Here is a tiny trained network, its code and every weight. The questions are about switching its units off for an input and a target symbol, where a switched-off unit gives its printed mean instead of its output.

import numpy as np


def w(rows, s, z=0):
    codes = np.array(rows[::2]) - 128.0
    scale = np.full(codes.shape[1], s)
    scale[-1] = z or s
    return codes * scale


def norm(h):
    return h / np.sqrt((h * h).mean(-1, keepdims=True) + 1e-5)


def softmax(a):
    e = np.exp(a - a.max(-1, keepdims=True))
    return e / e.sum(-1, keepdims=True)


def log_softmax(a):
    a = a - a.max(-1, keepdims=True)
    return a - np.log(np.exp(a).sum(-1, keepdims=True))


def net(x, mask):
    ids = ['βδζλμξπσω'.index(c) for c in x.split()]
    T = len(ids)
    res = E[ids] + P[:T]
    u = 0
    for l in range(3):
        r = norm(res)
        for j in range(3):
            rows = slice(2 * j, 2 * j + 2)
            q, k, v = (r @ M[l][rows].T for M in (Q, K, V))
            z = softmax(np.where(np.tri(T) > 0, q @ k.T / 2**0.5, -1e9)) @ v
            o = O[l][rows]
            res = res + np.where(mask[u + j], z, o[:, -1]) @ o[:, :-1]
        u += 3
    return log_softmax(norm(res)[-1] @ U[:, :-1].T + U[:, -1])


Q, K, V, O = {}, {}, {}, {}
E = w([
[214,111,143,69,181,94,233,160],'β',
[102,79,135,130,189,112,109,126],'δ',
[178,95,126,137,161,148,77,165],'ζ',
[138,90,141,117,126,141,111,115],'λ',
[167,156,132,136,161,115,63,110],'μ',
[125,106,132,131,120,119,151,106],'ξ',
[178,96,254,190,102,141,119,139],'π',
[171,162,82,90,134,201,187,142],'σ',
[111,89,122,73,184,208,142,138],'ω',
],0.017)
P = w([
[110,192,100,97,59,113,121,187],'0',
[48,64,169,142,242,199,185,34],'1',
[166,122,137,59,20,135,135,113],'2',
[101,96,160,175,237,157,180,64],'3',
[187,116,168,56,31,137,133,112],'4',
[102,96,160,185,250,155,188,69],'5',
],0.013)
Q[0] = w([
[137,222,109,147,160,63,134,224],'L0H1',
[112,122,147,101,2,63,87,167],'L0H1',
[103,133,121,89,89,14,242,150],'L0H2',
[118,170,169,192,52,63,125,88],'L0H2',
[136,98,167,21,4,118,88,125],'L0H3',
[208,85,175,35,147,159,142,58],'L0H3',
],0.0082)
K[0] = w([
[127,101,45,125,131,101,127,96],'L0H1',
[231,46,139,121,138,117,126,54],'L0H1',
[137,123,127,100,90,106,169,116],'L0H2',
[126,116,176,157,86,125,162,130],'L0H2',
[192,111,252,132,92,144,154,116],'L0H3',
[172,184,203,94,204,102,176,155],'L0H3',
],0.013)
V[0] = w([
[72,228,37,214,81,141,110,168],'L0H1',
[114,114,29,75,139,156,141,131],'L0H1',
[149,125,155,146,145,109,104,116],'L0H2',
[55,137,117,131,145,139,101,148],'L0H2',
[158,112,86,190,130,197,48,117],'L0H3',
[89,136,2,28,128,101,68,93],'L0H3',
],0.009)
O[0] = w([
[102,152,203,76,146,174,74,131,77],'L0H1',
[66,2,158,93,112,153,107,135,158],'L0H1',
[74,87,90,99,142,129,178,144,130],'L0H2',
[135,154,118,225,80,73,158,171,76],'L0H2',
[142,146,161,151,179,197,238,210,2],'L0H3',
[109,214,152,113,137,34,213,142,79],'L0H3',
],0.0077,0.0058)
Q[1] = w([
[211,110,122,137,37,206,65,85],'L1H1',
[196,109,23,11,105,60,113,136],'L1H1',
[136,63,238,233,214,101,123,55],'L1H2',
[228,204,128,43,34,133,80,114],'L1H2',
[170,223,85,97,2,158,49,122],'L1H3',
[47,176,172,33,142,116,114,155],'L1H3',
],0.0087)
K[1] = w([
[237,49,234,171,155,112,147,84],'L1H1',
[215,133,170,24,126,85,141,150],'L1H1',
[43,222,148,164,85,109,19,178],'L1H2',
[254,106,229,64,127,73,134,65],'L1H2',
[165,107,34,197,78,162,118,49],'L1H3',
[112,95,213,149,196,119,211,78],'L1H3',
],0.0094)
V[1] = w([
[220,65,128,67,253,109,165,72],'L1H1',
[105,142,80,85,157,32,162,147],'L1H1',
[145,155,168,209,76,36,100,112],'L1H2',
[177,176,73,189,154,216,59,70],'L1H2',
[87,67,152,167,179,163,98,54],'L1H3',
[93,174,112,195,103,78,95,254],'L1H3',
],0.0089)
O[1] = w([
[128,213,112,2,108,17,64,142,254],'L1H1',
[104,192,166,169,43,69,195,120,142],'L1H1',
[169,225,7,139,171,180,157,114,134],'L1H2',
[58,161,158,67,164,149,201,107,44],'L1H2',
[156,43,164,142,58,156,72,192,91],'L1H3',
[125,120,18,105,135,51,130,111,42],'L1H3',
],0.0084,0.0079)
Q[2] = w([
[112,111,158,91,97,115,156,110],'L2H1',
[139,192,132,111,198,101,148,112],'L2H1',
[145,155,86,175,84,132,142,185],'L2H2',
[108,128,120,165,220,117,128,90],'L2H2',
[65,142,186,112,104,77,143,103],'L2H3',
[158,121,108,87,7,137,100,139],'L2H3',
],0.014)
K[2] = w([
[143,121,161,90,105,76,180,112],'L2H1',
[83,200,103,147,112,110,154,212],'L2H1',
[160,154,78,108,138,78,141,188],'L2H2',
[8,141,127,215,160,146,169,109],'L2H2',
[107,94,124,157,121,135,173,100],'L2H3',
[210,87,156,80,46,137,89,69],'L2H3',
],0.014)
V[2] = w([
[73,139,94,125,80,148,172,168],'L2H1',
[146,159,96,150,41,79,98,153],'L2H1',
[164,96,221,150,151,191,222,174],'L2H2',
[54,138,196,116,126,156,73,19],'L2H2',
[116,160,98,116,106,128,165,135],'L2H3',
[130,107,178,94,134,155,153,11],'L2H3',
],0.011)
O[2] = w([
[80,74,255,81,146,101,87,168,52],'L2H1',
[76,27,115,107,152,195,186,157,227],'L2H1',
[141,169,65,186,110,84,150,248,29],'L2H2',
[123,117,35,73,26,137,213,96,253],'L2H2',
[170,177,161,114,89,88,220,201,123],'L2H3',
[46,149,132,234,224,160,156,159,199],'L2H3',
],0.0093,0.0057)
U = w([
[139,129,128,64,61,89,101,99,99],'β',
[129,89,60,206,144,45,130,107,158],'δ',
[124,116,161,117,236,107,73,159,135],'ζ',
[162,131,210,192,145,153,155,83,121],'λ',
[123,250,126,138,181,129,127,83,77],'μ',
[71,111,100,139,132,181,195,67,100],'ξ',
[177,129,78,149,124,225,93,117,77],'π',
[130,150,108,136,93,137,167,199,254],'σ',
[80,50,165,141,112,148,99,187,120],'ω',
],0.015,0.0029)

Each question gives the input, a string of symbols that net reads in full, and the target symbol t.
The units are the heads (2 rows each of Q, K, V and O). Each row of codes is followed by its name. A weight is (code - 128) times the scale printed after its matrix; where a second scale follows, it is the last column's (O and U).
mask holds one flag per head, layer by layer. A switched-off head (its flag False) gives its mean, the last column of its rows in O, instead of its output. The means were averaged over made-up inputs and are rounded, as every weight is.
A unit's drop is (log p(t) with every unit on - log p(t) with that unit switched off) / (log p(t) with every unit on - log p(t) with every unit switched off).
The circuit of an input: a set's keep is (log p(t) with only the set's units on - log p(t) with every unit switched off) / (log p(t) with every unit on - log p(t) with every unit switched off). Starting from all 9 units, units are removed one at a time, each time the one whose removal leaves the highest keep (on an exact tie, the one counted first), for as long as the keep stays at least 0.8.
circuit, biggest first: the units of the circuit, biggest drop first
most important unit: the unit with the biggest drop
which heads matter: for each layer, one digit per head in row order, 1 if its drop is at least 0.15 and else 0, layers parted by /
input ξ ω μ ζ β δ, target π: most important unit : L0H1
input δ μ β ω ξ ζ, target λ: which heads matter : 101 / 111 / 010
input ξ μ λ π ω ω, target π: circuit, biggest first : (L1H3; L2H1)
input δ δ β β π μ, target λ: circuit, biggest first : (L0H3; L1H1; L1H3; L0H1)
input ζ β σ β ξ β, target β: circuit, biggest first : (L0H3; L2H3)
input λ ω π λ λ, target π: which heads matter : 001 / 000 / 000
input π β λ π, target μ: circuit, biggest first : (L0H1; L1H2)
input μ σ β ξ σ ξ, target σ: circuit, biggest first : (L2H2; L0H3)
input σ ζ μ, target μ: which heads matter : 101 / 001 / 000
input β β β ζ, target ξ: circuit, biggest first : (L2H2; L1H2)
input σ β β β δ μ, target ω: which heads matter : 100 / 011 / 000
input ξ δ λ σ ζ, target ζ: circuit, biggest first : (L2H2; L0H3)
input ζ σ β λ, target β: which heads matter : 101 / 101 / 001
input π π β σ β ζ, target μ: which heads matter : 100 / 010 / 100
input ζ π δ, target π: most important unit : L0H3
input δ ξ μ λ, target λ: circuit, biggest first : (L0H3; L1H1; L0H1; L1H3)
input σ β β λ ξ δ, target ω: circuit, biggest first : (L0H1; L1H3)
input σ ξ β ξ β β, target ω: circuit, biggest first : (L0H1; L1H3)
input μ μ δ δ, target σ: circuit, biggest first : (L2H2; L0H1; L0H3; L1H3)
input δ μ ζ μ ω β, target λ: most important unit : L1H2
input ω β λ ξ, target δ: circuit, biggest first : (L1H1; L2H2)
input ξ λ π μ, target π: which heads matter : 100 / 001 / 000
input λ ξ ζ π λ μ, target ζ: which heads matter : 101 / 100 / 010
input μ δ λ μ μ, target μ: which heads matter : 100 / 000 / 000
input λ ξ π ξ π, target π: which heads matter : 001 / 000 / 000
input ζ ω π μ, target β: which heads matter : 101 / 101 / 001
input δ ζ ξ β ω ξ, target λ: most important unit : L0H3
input ω β β σ δ μ, target δ: which heads matter : 111 / 110 / 000
input μ π β π, target σ: which heads matter : 101 / 000 / 010
